Below are the code and all the weights of a small trained network. Each question names an input and a target symbol and asks about switching units off, where a switched-off unit gives its printed mean instead of its output.

import numpy as np


def w(rows, s, z=0):
    codes = np.array(rows[::2]) - 128.0
    scale = np.full(codes.shape[1], s)
    scale[-1] = z or s
    return codes * scale


def f(y):
    return np.maximum(y, 0)


def softmax(a):
    e = np.exp(a - a.max(-1, keepdims=True))
    return e / e.sum(-1, keepdims=True)


def log_softmax(a):
    a = a - a.max(-1, keepdims=True)
    return a - np.log(np.exp(a).sum(-1, keepdims=True))


def net(x, mask):
    ids = ['βγζηξφψ'.index(c) for c in x.split()]
    T = len(ids)
    res = E[ids] + P[:T]
    u = 0
    for l in range(2):
        q, k, v = (res @ M[l].T for M in (Q, K, V))
        z = softmax(np.where(np.tri(T) > 0, q @ k.T / 3**0.5, -1e9)) @ v
        res = res + np.where(mask[u], z, O[l][:, -1]) @ O[l][:, :-1]
        u += 1
        y = f(res @ A[l][:, :-1].T + A[l][:, -1])
        res = res + np.where(mask[u : u + 12], y, B[l][:, -1]) @ B[l][:, :-1]
        u += 12
    return log_softmax(res[-1] @ U[:, :-1].T + U[:, -1])


Q, K, V, O, A, B = {}, {}, {}, {}, {}, {}
E = w([
[177,139,6],'β',
[22,55,172],'γ',
[191,187,15],'ζ',
[152,132,210],'η',
[118,109,84],'ξ',
[87,181,140],'φ',
[95,184,126],'ψ',
],0.011)
P = w([
[177,3,152],'0',
[163,156,93],'1',
[158,144,106],'2',
[123,138,104],'3',
[99,133,119],'4',
[59,129,119],'5',
[65,128,130],'6',
[78,124,140],'7',
[92,119,139],'8',
[83,116,146],'9',
],0.0041)
Q[0] = w([
[230,254,175],'L0H1',
[56,91,82],'L0H1',
[200,174,164],'L0H1',
],0.0059)
K[0] = w([
[135,255,21],'L0H1',
[35,143,218],'L0H1',
[192,160,68],'L0H1',
],0.0082)
V[0] = w([
[76,64,251],'L0H1',
[53,254,164],'L0H1',
[200,108,60],'L0H1',
],0.0078)
O[0] = w([
[234,72,121,254],'L0H1',
[148,203,130,126],'L0H1',
[1,103,84,51],'L0H1',
],0.0071,0.00081)
A[0] = w([
[161,86,174,181],'L0N1',
[133,195,150,168],'L0N2',
[151,146,145,176],'L0N3',
[142,118,229,220],'L0N4',
[93,204,73,251],'L0N5',
[133,182,104,98],'L0N6',
[118,190,47,202],'L0N7',
[79,34,134,122],'L0N8',
[129,200,26,216],'L0N9',
[121,189,189,175],'L0N10',
[119,2,174,201],'L0N11',
[26,23,185,185],'L0N12',
],0.0077,0.0032)
B[0] = w([
[172,77,157,199],'L0N1',
[32,78,115,183],'L0N2',
[87,128,123,167],'L0N3',
[89,109,179,243],'L0N4',
[33,93,193,253],'L0N5',
[120,105,74,151],'L0N6',
[46,96,186,225],'L0N7',
[101,47,19,177],'L0N8',
[18,121,194,243],'L0N9',
[43,161,213,197],'L0N10',
[158,3,80,243],'L0N11',
[69,59,101,234],'L0N12',
],0.0056,0.0041)
Q[1] = w([
[107,160,134],'L1H1',
[206,149,126],'L1H1',
[101,10,152],'L1H1',
],0.011)
K[1] = w([
[86,162,117],'L1H1',
[67,198,163],'L1H1',
[164,2,47],'L1H1',
],0.0087)
V[1] = w([
[213,120,166],'L1H1',
[108,45,41],'L1H1',
[168,120,1],'L1H1',
],0.0085)
O[1] = w([
[105,45,209,121],'L1H1',
[168,87,75,250],'L1H1',
[255,115,151,138],'L1H1',
],0.0099,0.017)
A[1] = w([
[165,131,36,168],'L1N1',
[156,103,138,181],'L1N2',
[113,170,72,253],'L1N3',
[250,133,91,155],'L1N4',
[141,138,159,239],'L1N5',
[54,80,255,198],'L1N6',
[119,215,189,238],'L1N7',
[109,88,44,180],'L1N8',
[170,127,75,216],'L1N9',
[169,128,181,163],'L1N10',
[127,79,158,108],'L1N11',
[204,64,210,101],'L1N12',
],0.0077,0.0052)
B[1] = w([
[207,184,125,211],'L1N1',
[98,141,181,192],'L1N2',
[118,229,93,184],'L1N3',
[148,106,164,219],'L1N4',
[99,209,242,159],'L1N5',
[128,136,221,224],'L1N6',
[102,253,83,153],'L1N7',
[164,183,129,254],'L1N8',
[154,200,152,210],'L1N9',
[56,119,153,147],'L1N10',
[96,32,120,181],'L1N11',
[31,124,109,218],'L1N12',
],0.0063,0.0099)
U = w([
[173,146,80,96],'β',
[171,1,110,3],'γ',
[66,83,39,107],'ζ',
[121,39,237,147],'η',
[244,135,156,168],'ξ',
[118,145,189,167],'φ',
[112,144,170,160],'ψ',
],0.0072,0.0035)

Each question gives the input, a string of symbols that net reads in full, and the target symbol t.
The units are the heads (3 rows each of Q, K, V and O) and the neurons (one row each of A and B). Each row of codes is followed by its name. A weight is (code - 128) times the scale printed after its matrix; where a second scale follows, it is the last column's (O, A, B and U).
mask holds one flag per unit, layer by layer, with each layer's heads first. A switched-off unit (its flag False) gives its mean, the last column of its rows in O or B, instead of its output. The means were averaged over made-up inputs and are rounded, as every weight is.
A unit's drop is (log p(t) with every unit on - log p(t) with that unit switched off) / (log p(t) with every unit on - log p(t) with every unit switched off).
The circuit of an input: a set's keep is (log p(t) with only the set's units on - log p(t) with every unit switched off) / (log p(t) with every unit on - log p(t) with every unit switched off). Starting from the 12 units with the biggest drops (on a tie, the unit counted first), units are removed one at a time, each time the one whose removal leaves the highest keep (on an exact tie, the one counted first), for as long as the keep stays at least 0.8.
circuit, biggest first: the units of the circuit, biggest drop first
unit that matters most: the unit with the biggest drop
k most important neurons: the k neurons with the biggest drops, biggest first
top k neurons in layer l: the k neurons of layer l with the biggest drops, biggest first
drop of u: that unit's drop, to one decimal
input β ξ η η η, target β: unit that matters most : L0H1
input ζ ξ φ η φ ξ η φ η ζ, target ζ: circuit, biggest first : (L0H1 L1H1 L1N6)
input ξ η η η ξ η, target ξ: top 2 neurons in layer 1 : (L1N1 L1N9)
input γ γ η ψ γ β ξ β ξ ξ, target ξ: 2 most important neurons : (L0N8 L0N12)
input ξ ψ γ, target γ: 2 most important neurons : (L0N11 L1N12)
input η ξ φ ψ β β η ξ η β, target η: 2 most important neurons : (L0N9 L0N7)
input β ζ φ η ξ φ ψ φ, target β: top 2 neurons in layer 0 : (L0N8 L0N12)
input φ φ η η ψ η β, target φ: top 2 neurons in layer 0 : (L0N9 L0N11)
input γ η ζ ξ γ η, target γ: 3 most important neurons : (L0N11 L0N8 L0N12)
input ζ φ ξ, target ζ: top 2 neurons in layer 0 : (L0N9 L0N5)
input ξ ξ η η η ψ, target ξ: 2 most important neurons : (L0N8 L0N5)
input φ ζ η ζ η η ψ ψ ζ, target φ: top 3 neurons in layer 1 : (L1N6 L1N12 L1N11)
input β ξ φ β β, target β: 2 most important neurons : (L0N8 L1N1)
input φ ξ ζ, target φ: top 3 neurons in layer 0 : (L0N9 L0N5 L0N7)
input η ψ φ η φ, target η: 2 most important neurons : (L0N5 L0N2)
input η η φ ψ, target η: 2 most important neurons : (L0N5 L0N9)
input η η β ψ ξ ξ ζ η η, target η: top neuron in layer 0 : (L0N11)
input η η ψ β ψ, target η: top 3 neurons in layer 0 : (L0N5 L0N9 L0N7)
input φ ψ φ η, target φ: drop of L0H1 : 0.3
input ξ η η β ξ η φ φ, target ξ: drop of L0N8 : 0.5
input η ζ ξ ψ ζ φ, target η: drop of L1H1 : 0.9
input γ η β ξ γ β η, target γ: drop of L1H1 : 0.7
input φ φ φ η, target φ: most important neuron : (L1N7)
input β ψ β ξ ζ, target β: top 2 neurons in layer 0 : (L0N8 L0N12)
